Below is a small trained network, with its code and all its weights. Each question gives an input and a target symbol and asks what happens when units are switched off, that is, made to give their printed mean instead of their output.

import numpy as np


def w(rows, s, z=0):
    codes = np.array(rows[::2]) - 128.0
    scale = np.full(codes.shape[1], s)
    scale[-1] = z or s
    return codes * scale


def f(y):
    return np.maximum(y, 0)


def softmax(a):
    e = np.exp(a - a.max(-1, keepdims=True))
    return e / e.sum(-1, keepdims=True)


def log_softmax(a):
    a = a - a.max(-1, keepdims=True)
    return a - np.log(np.exp(a).sum(-1, keepdims=True))


def net(x, mask):
    ids = ['ΓΘΞΠΣαδζλμφψω'.index(c) for c in x.split()]
    T = len(ids)
    res = E[ids] + P[:T]
    r = res
    for j in range(3):
        rows = slice(2 * j, 2 * j + 2)
        q, k, v = (r @ M[0][rows].T for M in (Q, K, V))
        z = softmax(np.where(np.tri(T) > 0, q @ k.T / 2**0.5, -1e9)) @ v
        o = O[0][rows]
        res = res + np.where(mask[j], z, o[:, -1]) @ o[:, :-1]
    y = f(res @ A[0][:, :-1].T + A[0][:, -1])
    res = res + np.where(mask[3:15], y, B[0][:, -1]) @ B[0][:, :-1]
    return log_softmax(res[-1] @ U[:, :-1].T + U[:, -1])


Q, K, V, O, A, B = {}, {}, {}, {}, {}, {}
E = w([
[89,147,93,52,169,105,152,81,195,109],'Γ',
[146,65,141,79,163,130,105,113,117,215],'Θ',
[79,124,155,97,164,154,50,170,146,151],'Ξ',
[95,144,168,115,131,171,97,135,163,145],'Π',
[100,179,176,112,158,203,116,122,122,137],'Σ',
[104,130,110,158,125,124,78,145,133,55],'α',
[155,169,186,75,99,143,95,150,1,130],'δ',
[103,157,60,157,112,170,94,71,104,148],'ζ',
[174,68,188,180,110,97,59,123,148,160],'λ',
[121,112,153,143,207,66,90,26,77,119],'μ',
[138,144,189,84,97,181,93,74,224,100],'φ',
[127,80,154,107,41,195,55,138,129,122],'ψ',
[117,124,117,136,167,208,208,61,114,66],'ω',
],0.026)
P = w([
[2,141,209,105,98,117,75,77,114,142],'0',
[52,137,207,114,87,101,85,99,93,142],'1',
[84,138,178,113,95,114,95,108,110,143],'2',
[116,143,166,123,95,135,104,116,115,146],'3',
[146,149,148,128,101,158,112,122,123,146],'4',
[177,148,124,116,112,176,108,138,131,142],'5',
[203,155,108,115,129,196,110,153,137,142],'6',
[229,152,89,112,133,221,112,164,149,142],'7',
],0.014)
Q[0] = w([
[121,194,198,21,94,174,113,89,133,102],'H1',
[158,141,170,28,119,188,46,83,209,159],'H1',
[176,53,58,181,149,58,146,114,39,138],'H2',
[89,120,108,242,190,69,217,199,147,108],'H2',
[156,233,155,2,82,159,51,177,128,133],'H3',
[68,208,20,194,111,102,73,147,101,176],'H3',
],0.0086)
K[0] = w([
[209,110,79,145,128,159,174,142,101,95],'H1',
[233,158,98,149,168,158,152,176,162,128],'H1',
[33,141,149,146,230,10,143,85,104,188],'H2',
[39,175,178,96,125,80,125,115,125,131],'H2',
[231,111,79,137,87,194,97,91,137,109],'H3',
[85,254,122,132,127,84,71,111,142,180],'H3',
],0.0094)
V[0] = w([
[132,177,87,128,83,148,146,126,105,189],'H1',
[168,106,105,189,178,166,178,113,90,55],'H1',
[149,71,143,38,2,96,163,119,154,52],'H2',
[92,140,133,113,115,140,77,225,59,188],'H2',
[11,94,93,167,134,146,163,78,185,138],'H3',
[72,45,95,155,75,114,125,93,46,114],'H3',
],0.0072)
O[0] = w([
[163,195,154,90,213,60,105,72,134,127,113],'H1',
[45,157,158,70,105,35,74,108,163,121,102],'H1',
[157,218,55,83,61,178,199,104,125,127,255],'H2',
[121,78,102,141,188,175,84,115,2,60,47],'H2',
[159,200,118,183,139,100,88,156,186,189,215],'H3',
[212,92,95,14,148,142,84,158,202,74,93],'H3',
],0.0083,0.0074)
A[0] = w([
[109,156,174,82,92,131,171,126,148,155,136],'N1',
[92,186,230,191,142,186,68,175,139,76,240],'N2',
[229,27,45,180,141,77,92,143,181,200,96],'N3',
[85,115,173,171,252,53,150,144,21,50,81],'N4',
[142,69,103,150,63,129,57,147,30,231,1],'N5',
[46,127,112,63,99,122,69,39,135,69,165],'N6',
[56,107,38,116,116,22,222,65,73,115,112],'N7',
[64,77,161,220,123,144,49,60,56,118,240],'N8',
[110,50,143,179,90,89,94,197,127,70,65],'N9',
[2,112,212,68,132,141,146,146,141,70,114],'N10',
[43,175,90,192,127,94,136,124,201,111,41],'N11',
[96,176,103,144,63,132,122,126,56,151,161],'N12',
],0.0077,0.0033)
B[0] = w([
[68,91,115,135,118,117,91,146,129,186,250],'N1',
[207,64,84,105,101,82,102,140,118,153,235],'N2',
[37,189,193,66,79,97,253,150,63,76,157],'N3',
[102,107,3,32,67,76,214,100,169,175,146],'N4',
[97,182,182,126,171,215,94,172,197,164,166],'N5',
[140,150,167,218,145,155,74,124,101,110,207],'N6',
[245,113,223,89,55,66,62,115,53,223,134],'N7',
[76,83,117,214,162,113,188,129,159,96,179],'N8',
[165,121,104,94,104,144,178,214,165,123,135],'N9',
[74,129,183,92,34,11,69,116,44,105,164],'N10',
[152,187,114,119,167,128,99,174,81,70,194],'N11',
[210,119,136,183,145,120,119,125,163,193,188],'N12',
],0.008,0.014)
U = w([
[203,134,55,168,55,93,127,221,113,75,156],'Γ',
[65,117,207,62,168,193,114,124,133,202,2],'Θ',
[191,152,149,89,125,223,108,129,115,95,48],'Ξ',
[123,115,163,234,220,159,65,89,188,155,117],'Π',
[77,112,82,105,106,154,106,194,158,146,20],'Σ',
[91,118,93,97,86,148,124,140,88,121,235],'α',
[181,137,108,89,110,152,156,127,167,254,162],'δ',
[227,93,171,62,197,110,107,137,196,140,237],'ζ',
[56,212,60,113,112,170,164,202,152,98,201],'λ',
[150,114,150,96,128,139,118,142,120,138,193],'μ',
[137,68,148,127,126,72,137,99,171,156,184],'φ',
[114,183,216,138,74,103,76,122,56,140,99],'ψ',
[160,119,198,139,95,129,151,218,135,112,132],'ω',
],0.0069,0.004)

Each question gives the input, a string of symbols that net reads in full, and the target symbol t.
The units are the heads (2 rows each of Q, K, V and O) and the neurons (one row each of A and B). Each row of codes is followed by its name. A weight is (code - 128) times the scale printed after its matrix; where a second scale follows, it is the last column's (O, A, B and U).
mask holds one flag per unit, heads first, then neurons. A switched-off unit (its flag False) gives its mean, the last column of its rows in O or B, instead of its output. The means were averaged over made-up inputs and are rounded, as every weight is.
A unit's drop is (log p(t) with every unit on - log p(t) with that unit switched off) / (log p(t) with every unit on - log p(t) with every unit switched off).
The circuit of an input: a set's keep is (log p(t) with only the set's units on - log p(t) with every unit switched off) / (log p(t) with every unit on - log p(t) with every unit switched off). Starting from the 12 units with the biggest drops (on a tie, the unit counted first), units are removed one at a time, each time the one whose removal leaves the highest keep (on an exact tie, the one counted first), for as long as the keep stays at least 0.8.
circuit, biggest first: the units of the circuit, biggest drop first
unit that matters most: the unit with the biggest drop
k most important neurons: the k neurons with the biggest drops, biggest first
heads that matter: for each layer, one digit per head in row order, 1 if its drop is at least 0.15 and else 0, layers parted by /
drop of u: that unit's drop, to one decimal
input φ μ φ φ Σ Θ, target Θ: 2 most important neurons : N5, N3
input ζ ω Σ α ζ Σ, target ζ: circuit, biggest first : H2, H3, N2
input ζ ζ δ, target ζ: unit that matters most : H3
input φ ω φ ζ, target Π: circuit, biggest first : H2, N8
input Σ Π φ φ φ Π Π Π, target Π: heads that matter : 011
input δ δ Γ, target α: heads that matter : 111
input ω ζ φ Θ λ φ ζ, target λ: heads that matter : 011
input δ ζ Γ, target ζ: heads that matter : 101
input ω ω Θ ω φ φ ω, target λ: heads that matter : 111
input ω ζ Π, target ψ: heads that matter : 110
input ω φ δ ψ φ φ, target Ξ: circuit, biggest first : H2, H3, H1
input φ Γ Σ δ, target α: heads that matter : 011
input μ ω ω ζ, target Π: heads that matter : 100
input φ ω φ Π, target ψ: unit that matters most : H1
input δ φ ζ ψ ω ζ ω ζ, target ψ: heads that matter : 111
input Ξ δ μ φ φ ω φ, target ψ: heads that matter : 100
input φ δ φ Π, target δ: heads that matter : 010
input ζ ω Π Θ, target Θ: 3 most important neurons : N3, N5, N2
input ψ φ φ ψ Π, target Ξ: heads that matter : 011
input φ φ ω φ φ Σ, target δ: circuit, biggest first : H2, N12, N6
input α ω δ φ Π δ, target δ: 3 most important neurons : N4, N12, N5
input ζ Π Σ, target ζ: circuit, biggest first : H3, H2, N2
input ω Σ Γ ζ Ξ, target ζ: unit that matters most : H3
input ζ ω φ φ Ξ, target δ: 2 most important neurons : N12, N6
input ψ ζ φ Π φ Θ ψ Γ, target Ξ: drop of N6 : 0.1
